[[ 11 -54  -9   7]
 [  1 -51 -40   6]]
:
[[ 11 -54]
 [  1 -51]]

[[  4 -36  10   3]
 [  8  60 -18   0]]
:
[[  4 -36]
 [  8  60]]

[[  2  11]
 [ 45  63]
 [-61  -2]
 [ 40 -68]
 [ 60   7]]
:
[[ 2 11]
 [45 63]]

[[-34 -22 -17 -51 -23]
 [-11  36  34  24 -23]
 [ 14 -22 -12  28  50]
 [ 31  -9  50  32  31]]
:
[[-34 -22]
 [-11  36]]

[[  9  54  24]
 [ 60  -4 -35]]
:
[[ 9 54]
 [60 -4]]

[[  9 -15  -2 -17]
 [ 13  18   0   2]
 [ 52  23   1   0]
 [ 46   9  -8   6]]
:
[[  9 -15]
 [ 13  18]]

[[-14  27  16  14 -26]
 [-66   9  22 -12 -27]
 [-10  20  16   2 -40]
 [-51 -24  -4 -52 -28]
 [ -9  11   1  -2 -19]]
:
[[-14  27]
 [-66   9]]

[[-23 -10   4 -47]
 [-11 -48 -51 -71]]
:
[[-23 -10]
 [-11 -48]]
---
[[ 13  25 -24  12  -3   0  12   4  26 -21   4]
 [-29 -11   3   4 -22  23  20  16 -17  -6 -30]
 [ 29  -6  -1  52   3  17 -36  20  27 -29  13]
 [-35 -35  17  45  10 -26 -43  -3   6  -3 -24]
 [ -6  13 -15 -19  14 -19  -8 -15   8  16  14]
 [ 17 -19   3   5  13 -18 -21 -23 -12 -23  -8]
 [ 19  -8  26 -14   8   8   6   4 -20  16   6]
 [ 19  15 -10   7  -3  20   4  26  24  -2  18]]
:
[[ 13  25 -24  12  -3   0  12   4  26 -21   4]
 [ 29  -6  -1  52   3  17 -36  20  27 -29  13]
 [ -6  13 -15 -19  14 -19  -8 -15   8  16  14]
 [ 19  -8  26 -14   8   8   6   4 -20  16   6]]

[[ 26   7  62 -64  -6 -12  44  26  -3]
 [ 65  -8  13 -40  -6   5  62  -3  -7]]
:
[[ 26   7  62 -64  -6 -12  44  26  -3]]

[[  2 -54   5  -2   5  17 -32 -25  16 -36  -4  -1  -2]
 [ 20 -49   3  -6 -12  17 -39  -7  16 -28 -14   6  -3]
 [ -2 -49  12  11   2  12  -8 -42  23 -30  22 -11   3]
 [ -1 -43  15  11  -5   2   5 -42  26 -22  35 -13   7]
 [ 23 -19  19  -3 -46 -14  15  -8  26  10  39  -4  12]]
:
[[  2 -54   5  -2   5  17 -32 -25  16 -36  -4  -1  -2]
 [ -2 -49  12  11   2  12  -8 -42  23 -30  22 -11   3]
 [ 23 -19  19  -3 -46 -14  15  -8  26  10  39  -4  12]]

[[-71  30 -26 -26  61 -16   7 -70   9  57]
 [  0  10 -31  31  23  37 -23   2 -27  17]
 [-38  27 -29 -17  44   0  -4 -37   3  35]]
:
[[-71  30 -26 -26  61 -16   7 -70   9  57]
 [-38  27 -29 -17  44   0  -4 -37   3  35]]

[[ 23  -2  23  23 -33 -68  31  -1   5   0 -41]
 [  5  12 -22 -32  -2  29 -18  -8  18 -10  -8]
 [  9   4 -22  61   0  44 -16 -26 -13 -21   8]
 [ 12   2 -13  23  -8 -38 -12  22 -18 -15  -7]
 [  0  -2  16 -37  -1 -24  20   1   9   9   1]
 [  0 -38  41 -23   2 -54  44  -7  -1   9  31]]
:
[[ 23  -2  23  23 -33 -68  31  -1   5   0 -41]
 [  9   4 -22  61   0  44 -16 -26 -13 -21   8]
 [  0  -2  16 -37  -1 -24  20   1   9   9   1]]

[[-32  -1  10 -36  14  15 -21  19]
 [  4   1 -20  34 -27   3   5  56]
 [-11   6  40  18  32   6  -5 -27]
 [ 12  10 -23 -25  13   7  33 -64]
 [ 29   3 -14  -5  20   9 -12   0]
 [  4   7  22 -12  -1  16 -23 -14]]
:
[[-32  -1  10 -36  14  15 -21  19]
 [-11   6  40  18  32   6  -5 -27]
 [ 29   3 -14  -5  20   9 -12   0]]

[[ -9  36]
 [ 24  10]
 [-19 -25]
 [ -5  -8]
 [ 39 -14]
 [  9  31]
 [ 21  11]
 [ 36 -11]
 [-34 -59]
 [  8   0]
 [  4 -33]
 [ -2  67]]
:
[[ -9  36]
 [-19 -25]
 [ 39 -14]
 [ 21  11]
 [-34 -59]
 [  4 -33]]

[[ 15  59 -35 -12  26 -41  22   3  64 -16  57]
 [ -3 -39  41 -15 -18  53 -20   9 -52  33 -28]
 [-35 -26 -17  34 -27 -11   8   4 -21 -14 -28]
 [ 30  -2  32 -29  45  -8 -49 -12  28  37  18]
 [-27   4 -21   7 -50  32  52  25 -38 -19  -5]
 [-10  35 -41  11 -40  12  71  15 -12 -46   9]
 [-40   3 -24   9 -51  27  49  33 -33 -12  -2]
 [ -3  34 -34   3  21 -49   7   0  54 -11  40]]
:
[[ 15  59 -35 -12  26 -41  22   3  64 -16  57]
 [-35 -26 -17  34 -27 -11   8   4 -21 -14 -28]
 [-27   4 -21   7 -50  32  52  25 -38 -19  -5]
 [-40   3 -24   9 -51  27  49  33 -33 -12  -2]]

[[ 21  23  23 -44  34  13 -20   8  24  32  47 -14]
 [ 39  37 -13  19  46 -54  -4 -22  71 -25   5 -27]
 [ -2  39 -45   5  -9 -25  45  -2  27 -41  27  44]
 [ 39  -3  26 -35  -1  35   0 -17 -32   0   3  -7]
 [ 60  -8  20 -17   4  23  -2 -54 -20 -34  -4 -35]]
:
[[ 21  23  23 -44  34  13 -20   8  24  32  47 -14]
 [ -2  39 -45   5  -9 -25  45  -2  27 -41  27  44]
 [ 60  -8  20 -17   4  23  -2 -54 -20 -34  -4 -35]]
